Small tables with named rows and columns. After each table, cells are looked up by row and column.

Table Bese
|  | Neluvaf | Reg | Sal | Tas | Sol | Nemoru | Ninevo | Tarupi |
|---|---|---|---|---|---|---|---|---|
| Roze | 139 | 115 | 119 | 121 | 88 | 50 | 157 | 109 |
| Gamasi | 111 | 235 | 110 | 64 | 213 | 119 | 141 | 87 |
| Mev | 64 | 112 | 67 | 115 | 113 | 50 | 114 | 143 |
| Tanu | 142 | 88 | 129 | 139 | 99 | 56 | 111 | 112 |
| Vosod | 60 | 64 | 46 | 107 | 129 | 93 | 61 | 117 |
| Fotutan | 134 | 236 | 122 | 84 | 163 | 164 | 130 | 95 |
| Lubiris | 160 | 64 | 36 | 115 | 108 | 18 | 170 | 183 |
| Zana | 178 | 198 | 128 | 64 | 184 | 137 | 127 | 165 |
| Deselor | 193 | 238 | 91 | 69 | 167 | 136 | 135 | 96 |
| Pib | 59 | 36 | 67 | 139 | 88 | 61 | 140 | 179 |
| Kedo | 150 | 149 | 120 | 69 | 105 | 112 | 99 | 107 |
| Relukif | 147 | 134 | 121 | 68 | 102 | 157 | 107 | 121 |
| Lonofam | 174 | 202 | 123 | 81 | 124 | 80 | 195 | 165 |
| Nivelu | 117 | 72 | 69 | 109 | 45 | 23 | 172 | 198 |

What is the Sol of Mev in Bese? 113
What is the Sol of Fotutan in Bese? 163
What is the Ninevo of Zana in Bese? 127
What is the Tas of Zana in Bese? 64
What is the Sal of Roze in Bese? 119
What is the Sal of Zana in Bese? 128
What is the Reg of Kedo in Bese? 149
What is the Neluvaf of Deselor in Bese? 193
What is the Reg of Vosod in Bese? 64
What is the Sol of Gamasi in Bese? 213
What is the Tas of Fotutan in Bese? 84
What is the Ninevo of Gamasi in Bese? 141

Table Dati
cols = Zifaru, Pilu, Vum, Vanezet, Zesobi, Naf, Sas, Lor, Fezonu
Pafun: [102, 124, 219, 102, 159, 8, 28, 165, 135]
Vuka: [67, 117, 81, 252, 144, 255, 136, 145, 155]
Sef: [142, 145, 203, 136, 86, 6, 93, 128, 150]

Naf of Sef = 6
Sas of Sef = 93
Fezonu of Pafun = 135
Fezonu of Vuka = 155
Pilu of Vuka = 117
Zesobi of Vuka = 144
Lor of Pafun = 165
Sas of Vuka = 136
Zesobi of Sef = 86
Fezonu of Sef = 150
Zifaru of Pafun = 102
Vanezet of Vuka = 252
Lor of Vuka = 145
Sas of Pafun = 28
Zifaru of Vuka = 67
Vum of Pafun = 219
Pilu of Sef = 145

Beb.tsv
	Sanizer	Rovudot	Tagum	Gatug	Gediz	Dipog	Fopepu	Nef	Fadur	Kevu
Kugura	4.8	4.8	1.3	3.4	-1.8	3.9	0.5	1.7	5.3	4.2
Pefarun	1.2	-0.6	1.5	5.7	3.0	-6.6	2.7	-1.9	-2.0	-0.8
Tek	2.9	3.6	3.8	3.1	1.3	3.9	-0.6	1.4	0.1	4.8
Bak	4.6	6.6	0.9	3.9	-1.6	2.7	2.7	1.6	4.5	4.1
Sal	1.8	3.8	3.9	2.9	1.4	3.2	1.6	1.3	3.1	2.0
Virap	3.0	1.0	1.0	2.7	1.5	-2.1	4.3	0.3	0.8	0.4
Tofeda	5.7	6.8	4.9	6.3	0.6	6.7	-1.7	0.0	6.6	6.4
Pinuzo	3.5	-1.4	-3.4	5.1	1.6	-1.9	3.8	0.7	-0.7	1.2
Bov	3.0	0.7	0.3	3.0	0.9	-6.4	6.6	-1.1	-0.1	-0.2
Pezom	5.7	8.3	5.4	7.0	1.1	4.5	-2.1	0.9	6.3	7.1
Fisif	2.9	-1.1	0.9	1.4	2.5	1.4	2.7	1.0	2.5	2.4
Tol	1.7	1.5	1.2	1.2	3.6	-0.6	4.3	-1.4	3.2	1.5
Baz	0.3	0.6	-0.6	1.4	0.4	-2.5	3.9	1.2	-1.6	0.0

What is the Sanizer of Pefarun in Beb?
1.2
What is the Tagum of Pezom in Beb?
5.4
What is the Tagum of Baz in Beb?
-0.6
What is the Gatug of Baz in Beb?
1.4
What is the Fadur of Bak in Beb?
4.5
What is the Kevu of Virap in Beb?
0.4
What is the Kevu of Baz in Beb?
0.0
What is the Gediz of Fisif in Beb?
2.5
What is the Kevu of Pezom in Beb?
7.1
What is the Fadur of Virap in Beb?
0.8
What is the Fadur of Pinuzo in Beb?
-0.7
What is the Rovudot of Tek in Beb?
3.6
What is the Sanizer of Tek in Beb?
2.9
What is the Sanizer of Kugura in Beb?
4.8
What is the Gediz of Bak in Beb?
-1.6
What is the Dipog of Virap in Beb?
-2.1
What is the Fopepu of Tek in Beb?
-0.6
What is the Gediz of Baz in Beb?
0.4
What is the Kevu of Kugura in Beb?
4.2

